Below is a small trained network, with its code and all its weights. Each question gives an input and a class and asks what happens when units are switched off, that is, made to give their printed mean instead of their output.

import numpy as np


def w(rows, s, z=0):
    codes = np.array(rows[::2]) - 128.0
    scale = np.full(codes.shape[1], s)
    scale[-1] = z or s
    return codes * scale


def f(y):
    return y / 2 * (1 + np.tanh(0.7978845608 * (y + 0.044715 * y**3)))


def log_softmax(a):
    a = a - a.max(-1, keepdims=True)
    return a - np.log(np.exp(a).sum(-1, keepdims=True))


def net(x, mask):
    res = np.array(x, float).reshape(1, 5) / 4 @ E
    y = f(res @ A[0][:, :-1].T + A[0][:, -1])
    res = res + np.where(mask, y, B[0][:, -1]) @ B[0][:, :-1]
    return log_softmax(res[-1] @ U[:, :-1].T + U[:, -1])


A, B = {}, {}
E = w([
[208,197,217,94,114,109],'x0',
[137,168,70,208,231,101],'x1',
[217,41,108,20,138,69],'x2',
[254,77,111,119,148,185],'x3',
[201,142,102,4,53,40],'x4',
],0.0073)
A[0] = w([
[217,75,160,94,135,121,139],'neuron 0',
[165,149,145,129,214,112,36],'neuron 1',
[132,204,121,84,51,74,160],'neuron 2',
[250,109,186,137,118,196,163],'neuron 3',
[66,120,95,126,92,151,252],'neuron 4',
[25,213,160,189,134,146,166],'neuron 5',
[191,169,127,166,134,156,132],'neuron 6',
[118,110,90,141,210,80,25],'neuron 7',
],0.019,0.0029)
B[0] = w([
[58,161,162,141,125,128,201],'neuron 0',
[167,102,92,138,107,147,157],'neuron 1',
[130,148,187,128,192,158,204],'neuron 2',
[254,147,126,118,188,145,199],'neuron 3',
[195,133,94,150,116,118,177],'neuron 4',
[189,175,185,95,199,145,251],'neuron 5',
[184,102,87,141,104,139,160],'neuron 6',
[52,139,176,104,92,105,167],'neuron 7',
],0.018,0.02)
U = w([
[87,40,103,104,68,106,5],'0',
[176,70,92,118,120,154,175],'1',
[139,143,248,68,171,157,159],'2',
],0.012,0.0017)

Each question gives the input, the list of numbers given to net, and the class t.
The units are the neurons (one row each of A and B). Each row of codes is followed by its name. A weight is (code - 128) times the scale printed after its matrix; where a second scale follows, it is the last column's (A, B and U).
mask holds one flag per neuron, in row order. A switched-off neuron (its flag False) gives its mean, the last column of its row in B, instead of its output. The means were averaged over made-up inputs and are rounded, as every weight is.
A unit's drop is (log p(t) with every unit on - log p(t) with that unit switched off) / (log p(t) with every unit on - log p(t) with every unit switched off).
The circuit of an input: a set's keep is (log p(t) with only the set's units on - log p(t) with every unit switched off) / (log p(t) with every unit on - log p(t) with every unit switched off). Starting from all 8 units, units are removed one at a time, each time the one whose removal leaves the highest keep (on an exact tie, the one counted first), for as long as the keep stays at least 0.8.
circuit, biggest first: the units of the circuit, biggest drop first
top k neurons: the k neurons with the biggest drops, biggest first
drop of u: that unit's drop, to one decimal
input [-6,-2,4,-4,1], class 0: circuit, biggest first -> [neuron 5; neuron 3]
input [3,0,4,2,-8], class 1: top 2 neurons -> [neuron 5; neuron 2]
input [5,7,6,-2,-1], class 0: top 3 neurons -> [neuron 5; neuron 2; neuron 1]
input [-3,5,3,7,-8], class 1: circuit, biggest first -> [neuron 5]
input [-6,2,6,0,-8], class 0: top 3 neurons -> [neuron 5; neuron 2; neuron 3]
input [2,5,-1,0,3], class 1: circuit, biggest first -> [neuron 5; neuron 0]
input [0,-1,7,-5,-2], class 0: top 3 neurons -> [neuron 5; neuron 3; neuron 2]
input [-5,-8,5,-4,-4], class 0: top 2 neurons -> [neuron 5; neuron 3]
input [-5,5,8,-3,2], class 0: top 2 neurons -> [neuron 5; neuron 2]
input [-6,-3,-7,6,7], class 1: top 2 neurons -> [neuron 5; neuron 0]
input [2,-2,4,4,-7], class 1: top 2 neurons -> [neuron 5; neuron 2]
input [0,8,5,-1,-5], class 0: drop of neuron 5 -> 0.3
input [-7,-3,-3,6,-2], class 1: drop of neuron 1 -> 0.0
input [-6,5,4,-1,0], class 0: drop of neuron 5 -> 0.5
